Here is a tiny trained network, its code and every weight. The questions are about switching its units off for an input and a target symbol, where a switched-off unit gives its printed mean instead of its output.

import numpy as np


def w(rows, s, z=0):
    codes = np.array(rows[::2]) - 128.0
    scale = np.full(codes.shape[1], s)
    scale[-1] = z or s
    return codes * scale


def norm(h):
    return h / np.sqrt((h * h).mean(-1, keepdims=True) + 1e-5)


def f(y):
    return y / 2 * (1 + np.tanh(0.7978845608 * (y + 0.044715 * y**3)))


def softmax(a):
    e = np.exp(a - a.max(-1, keepdims=True))
    return e / e.sum(-1, keepdims=True)


def log_softmax(a):
    a = a - a.max(-1, keepdims=True)
    return a - np.log(np.exp(a).sum(-1, keepdims=True))


def net(x, mask):
    ids = ['ΞΨβγδεζπ'.index(c) for c in x.split()]
    T = len(ids)
    res = E[ids] + P[:T]
    r = norm(res)
    for j in range(2):
        rows = slice(2 * j, 2 * j + 2)
        q, k, v = (r @ M[0][rows].T for M in (Q, K, V))
        z = softmax(np.where(np.tri(T) > 0, q @ k.T / 2**0.5, -1e9)) @ v
        o = O[0][rows]
        res = res + np.where(mask[j], z, o[:, -1]) @ o[:, :-1]
    y = f(norm(res) @ A[0][:, :-1].T + A[0][:, -1])
    res = res + np.where(mask[2:18], y, B[0][:, -1]) @ B[0][:, :-1]
    return log_softmax(norm(res)[-1] @ U[:, :-1].T + U[:, -1])


Q, K, V, O, A, B = {}, {}, {}, {}, {}, {}
E = w([
[46,195,200,155,122,122,175,124,82,163],'Ξ',
[118,49,192,35,165,219,167,17,119,193],'Ψ',
[86,142,163,122,184,203,116,116,114,71],'β',
[103,233,177,71,167,243,107,114,203,130],'γ',
[13,185,83,102,64,150,3,126,207,135],'δ',
[108,46,111,180,190,162,249,248,118,143],'ε',
[111,86,204,147,128,91,102,201,145,188],'ζ',
[64,36,92,78,16,130,144,191,74,155],'π',
],0.0056)
P = w([
[99,2,106,193,75,189,90,156,145,182],'0',
[168,66,106,131,146,170,133,75,147,155],'1',
[154,90,87,83,193,139,133,99,141,131],'2',
[184,135,92,30,206,123,137,122,94,126],'3',
[153,172,90,8,169,136,124,178,71,116],'4',
[113,197,104,28,151,183,112,209,62,101],'5',
],0.0027)
Q[0] = w([
[7,137,93,81,209,162,138,167,163,155],'H1',
[90,221,124,43,123,252,67,167,20,108],'H1',
[17,119,137,80,155,175,45,193,154,170],'H2',
[53,119,156,73,200,195,172,235,77,213],'H2',
],0.0035)
K[0] = w([
[209,110,171,86,150,56,132,216,100,166],'H1',
[151,142,87,52,155,96,172,170,122,102],'H1',
[139,134,67,49,133,61,143,204,83,134],'H2',
[97,155,91,1,93,116,136,154,77,81],'H2',
],0.0051)
V[0] = w([
[60,141,148,146,149,221,163,1,133,126],'H1',
[120,107,243,126,71,150,37,180,128,182],'H1',
[188,146,220,156,213,154,151,124,178,148],'H2',
[133,86,115,75,91,183,149,208,11,103],'H2',
],0.0034)
O[0] = w([
[150,163,120,182,65,41,164,108,55,125,232],'H1',
[188,141,143,96,141,16,142,186,170,54,244],'H1',
[146,180,87,159,117,187,66,218,193,207,75],'H2',
[207,78,48,184,180,2,138,90,109,168,254],'H2',
],0.0046,0.0024)
A[0] = w([
[222,120,219,133,182,53,150,152,73,135,170],'N1',
[126,147,65,149,177,184,49,73,197,186,89],'N2',
[162,230,134,155,119,104,58,198,97,57,123],'N3',
[90,78,134,222,107,116,186,242,157,157,19],'N4',
[182,186,96,198,139,9,193,84,99,155,218],'N5',
[186,27,88,60,90,202,221,168,146,185,89],'N6',
[138,123,82,196,76,159,170,213,180,106,6],'N7',
[141,83,14,47,173,87,138,95,171,115,106],'N8',
[222,91,227,90,184,82,97,131,190,167,237],'N9',
[125,64,178,106,171,162,191,147,87,163,159],'N10',
[136,132,61,170,212,81,189,223,162,179,60],'N11',
[21,89,64,77,37,119,46,99,255,26,69],'N12',
[139,216,168,154,155,205,114,138,196,75,163],'N13',
[114,215,96,124,54,104,42,128,155,125,94],'N14',
[141,151,104,119,167,88,109,102,139,74,198],'N15',
[126,224,203,141,177,102,129,143,130,170,92],'N16',
],0.0034,0.0012)
B[0] = w([
[65,177,122,124,121,151,72,122,163,120,244],'N1',
[68,17,174,111,191,172,91,177,141,192,146],'N2',
[252,139,88,140,98,146,160,118,130,140,177],'N3',
[86,149,206,147,186,139,83,30,137,154,167],'N4',
[169,78,70,78,129,217,61,147,155,84,229],'N5',
[214,182,170,110,109,135,130,193,151,176,207],'N6',
[148,147,170,156,212,198,128,158,176,176,109],'N7',
[175,70,101,247,159,146,145,237,167,134,215],'N8',
[31,155,92,195,121,63,52,202,169,22,216],'N9',
[61,215,138,149,165,209,136,114,124,204,216],'N10',
[132,204,154,118,56,188,152,27,133,114,203],'N11',
[177,173,118,114,114,220,114,58,103,124,250],'N12',
[124,30,118,144,137,24,180,157,135,92,177],'N13',
[172,183,223,146,183,138,236,104,85,136,183],'N14',
[125,103,114,166,81,194,150,126,81,88,183],'N15',
[193,68,191,97,161,112,152,129,174,114,159],'N16',
],0.003,0.0022)
U = w([
[85,208,192,52,83,113,178,37,73,74,160],'Ξ',
[59,106,136,113,204,207,126,91,115,253,206],'Ψ',
[231,164,133,197,154,163,246,174,126,179,104],'β',
[180,178,45,113,54,205,40,53,136,112,148],'γ',
[50,151,161,195,97,29,49,150,158,146,8],'δ',
[155,168,162,76,172,127,104,195,253,80,164],'ε',
[147,43,21,150,191,99,126,106,67,46,239],'ζ',
[172,53,75,84,29,58,162,145,103,201,12],'π',
],0.0054,0.0014)

Each question gives the input, a string of symbols that net reads in full, and the target symbol t.
The units are the heads (2 rows each of Q, K, V and O) and the neurons (one row each of A and B). Each row of codes is followed by its name. A weight is (code - 128) times the scale printed after its matrix; where a second scale follows, it is the last column's (O, A, B and U).
mask holds one flag per unit, heads first, then neurons. A switched-off unit (its flag False) gives its mean, the last column of its rows in O or B, instead of its output. The means were averaged over made-up inputs and are rounded, as every weight is.
A unit's drop is (log p(t) with every unit on - log p(t) with that unit switched off) / (log p(t) with every unit on - log p(t) with every unit switched off).
The circuit of an input: a set's keep is (log p(t) with only the set's units on - log p(t) with every unit switched off) / (log p(t) with every unit on - log p(t) with every unit switched off). Starting from the 12 units with the biggest drops (on a tie, the unit counted first), units are removed one at a time, each time the one whose removal leaves the highest keep (on an exact tie, the one counted first), for as long as the keep stays at least 0.8.
circuit, biggest first: the units of the circuit, biggest drop first
k most important neurons: the k neurons with the biggest drops, biggest first
heads that matter: for each layer, one digit per head in row order, 1 if its drop is at least 0.15 and else 0, layers parted by /
drop when u is switched off: that unit's drop, to one decimal
input γ Ξ ε Ξ, target Ψ: heads that matter -> 11
input δ π γ, target ζ: heads that matter -> 01
input γ γ ζ Ξ, target ε: circuit, biggest first -> [H1, N16, N5]
input Ψ ε Ξ π Ψ, target ζ: circuit, biggest first -> [H2]
input π δ Ψ Ψ δ δ, target Ξ: circuit, biggest first -> [N14, H2]
input π δ Ψ ε ε γ, target Ψ: circuit, biggest first -> [H1, N2]
input ε γ β γ Ψ γ, target β: 2 most important neurons -> [N3, N14]
input γ δ Ξ ζ β, target ε: heads that matter -> 11
input δ δ γ, target Ξ: circuit, biggest first -> [H2, H1, N8]
input ε ζ ζ Ψ, target ε: circuit, biggest first -> [H1, N9, H2]
input δ β δ, target Ξ: circuit, biggest first -> [H2, N14]
input δ ζ δ, target ε: heads that matter -> 10
input ε ζ δ γ ζ Ξ, target ε: heads that matter -> 10
input δ δ β, target Ξ: heads that matter -> 11
input β δ γ ε, target Ψ: 2 most important neurons -> [N4, N10]
input ε Ξ ε γ, target Ψ: most important neuron -> [N2]
input ζ Ψ π Ψ, target ζ: circuit, biggest first -> [H2, N9, N8]
input ζ ζ ζ π π, target ζ: drop when H2 is switched off -> 1.4
input π π δ, target ζ: drop when N8 is switched off -> 0.2
input ε ε γ β, target Ψ: drop when H1 is switched off -> 1.7
input Ξ γ Ξ π ζ, target ζ: most important neuron -> [N5]
